Here is a tiny trained network, its code and every weight. The questions are about switching its units off for an input and a class, where a switched-off unit gives its printed mean instead of its output.

import numpy as np


def w(rows, s, z=0):
    codes = np.array(rows[::2]) - 128.0
    scale = np.full(codes.shape[1], s)
    scale[-1] = z or s
    return codes * scale


def f(y):
    return np.maximum(y, 0)


def log_softmax(a):
    a = a - a.max(-1, keepdims=True)
    return a - np.log(np.exp(a).sum(-1, keepdims=True))


def net(x, mask):
    res = np.array(x, float).reshape(1, 4) / 4 @ E
    y = f(res @ A[0][:, :-1].T + A[0][:, -1])
    res = res + np.where(mask, y, B[0][:, -1]) @ B[0][:, :-1]
    return log_softmax(res[-1] @ U[:, :-1].T + U[:, -1])


A, B = {}, {}
E = w([
[91,176,101,48,244],'x0',
[128,114,254,165,189],'x1',
[152,126,147,97,115],'x2',
[225,207,88,183,182],'x3',
],0.0067)
A[0] = w([
[124,146,57,96,103,48],'N1',
[122,140,56,102,80,48],'N2',
[42,113,148,75,132,99],'N3',
[135,148,31,94,82,71],'N4',
[114,127,220,166,188,76],'N5',
[115,132,182,157,155,46],'N6',
[64,82,145,80,109,10],'N7',
[119,139,141,148,99,154],'N8',
[223,171,108,150,167,73],'N9',
[142,135,132,131,117,162],'N10',
[117,134,217,176,172,79],'N11',
[172,154,124,128,136,87],'N12',
[136,120,121,152,70,165],'N13',
[102,133,128,97,187,156],'N14',
[69,97,138,128,93,123],'N15',
[134,141,164,148,143,41],'N16',
[89,153,97,29,245,152],'N17',
[227,165,99,165,170,100],'N18',
[59,119,155,81,87,56],'N19',
[153,111,131,170,81,142],'N20',
[205,149,103,158,162,95],'N21',
[157,113,146,175,80,188],'N22',
[157,105,148,209,42,167],'N23',
],0.011,0.0012)
B[0] = w([
[131,58,108,66,136,173],'N1',
[125,45,124,67,166,176],'N2',
[80,150,177,202,121,194],'N3',
[124,29,124,37,163,192],'N4',
[124,35,69,42,136,197],'N5',
[134,74,116,80,145,163],'N6',
[70,118,185,192,139,183],'N7',
[150,150,128,132,131,144],'N8',
[55,126,193,182,110,185],'N9',
[125,135,122,137,119,137],'N10',
[125,45,92,37,143,189],'N11',
[97,134,150,154,117,151],'N12',
[168,162,103,131,140,163],'N13',
[172,180,95,117,93,184],'N14',
[93,143,173,183,123,169],'N15',
[122,94,116,107,155,147],'N16',
[254,252,70,157,91,254],'N17',
[47,114,190,190,111,190],'N18',
[60,126,173,181,140,181],'N19',
[179,179,111,121,123,164],'N20',
[73,120,185,175,137,174],'N21',
[148,197,76,137,136,169],'N22',
[208,231,92,126,111,193],'N23',
],0.017,0.0098)
U = w([
[227,252,67,146,137,246],'0',
[1,133,215,225,162,71],'1',
[131,7,71,12,208,80],'2',
],0.0066,0.0011)

Each question gives the input, the list of numbers given to net, and the class t.
The units are the neurons (one row each of A and B). Each row of codes is followed by its name. A weight is (code - 128) times the scale printed after its matrix; where a second scale follows, it is the last column's (A, B and U).
mask holds one flag per neuron, in row order. A switched-off neuron (its flag False) gives its mean, the last column of its row in B, instead of its output. The means were averaged over made-up inputs and are rounded, as every weight is.
A unit's drop is (log p(t) with every unit on - log p(t) with that unit switched off) / (log p(t) with every unit on - log p(t) with every unit switched off).
The circuit of an input: a set's keep is (log p(t) with only the set's units on - log p(t) with every unit switched off) / (log p(t) with every unit on - log p(t) with every unit switched off). Starting from the 12 units with the biggest drops (on a tie, the unit counted first), units are removed one at a time, each time the one whose removal leaves the highest keep (on an exact tie, the one counted first), for as long as the keep stays at least 0.8.
units of the circuit, in order: the units of the circuit, biggest drop first
top k neurons: the k neurons with the biggest drops, biggest first
drop when u is switched off: that unit's drop, to one decimal
input [-8,7,-4,-1], class 0: units of the circuit, in order : [N23]
input [6,3,0,7], class 1: top 4 neurons : [N18, N9, N21, N23]
input [-8,8,6,-8], class 0: top 2 neurons : [N23, N22]
input [6,-1,4,-6], class 0: top 2 neurons : [N17, N18]
input [-5,6,-5,2], class 2: top 3 neurons : [N17, N11, N5]
input [-7,-8,-8,8], class 1: top 3 neurons : [N18, N17, N9]
input [5,-7,8,-8], class 1: top 3 neurons : [N3, N7, N19]
input [-3,7,-4,8], class 1: top 3 neurons : [N18, N9, N21]
input [-3,-5,1,-1], class 2: top 3 neurons : [N17, N4, N2]
input [-3,5,1,4], class 2: top 3 neurons : [N17, N11, N5]
input [-3,7,6,8], class 1: top 2 neurons : [N18, N9]
input [-6,5,3,-4], class 0: top 3 neurons : [N23, N4, N22]
input [-2,2,-1,6], class 1: drop when N18 is switched off : 0.0
input [4,-7,3,2], class 2: units of the circuit, in order : [N4]
input [-2,4,-4,-2], class 2: drop when N17 is switched off : 0.9
input [-3,-4,7,4], class 1: drop when N7 is switched off : -0.1
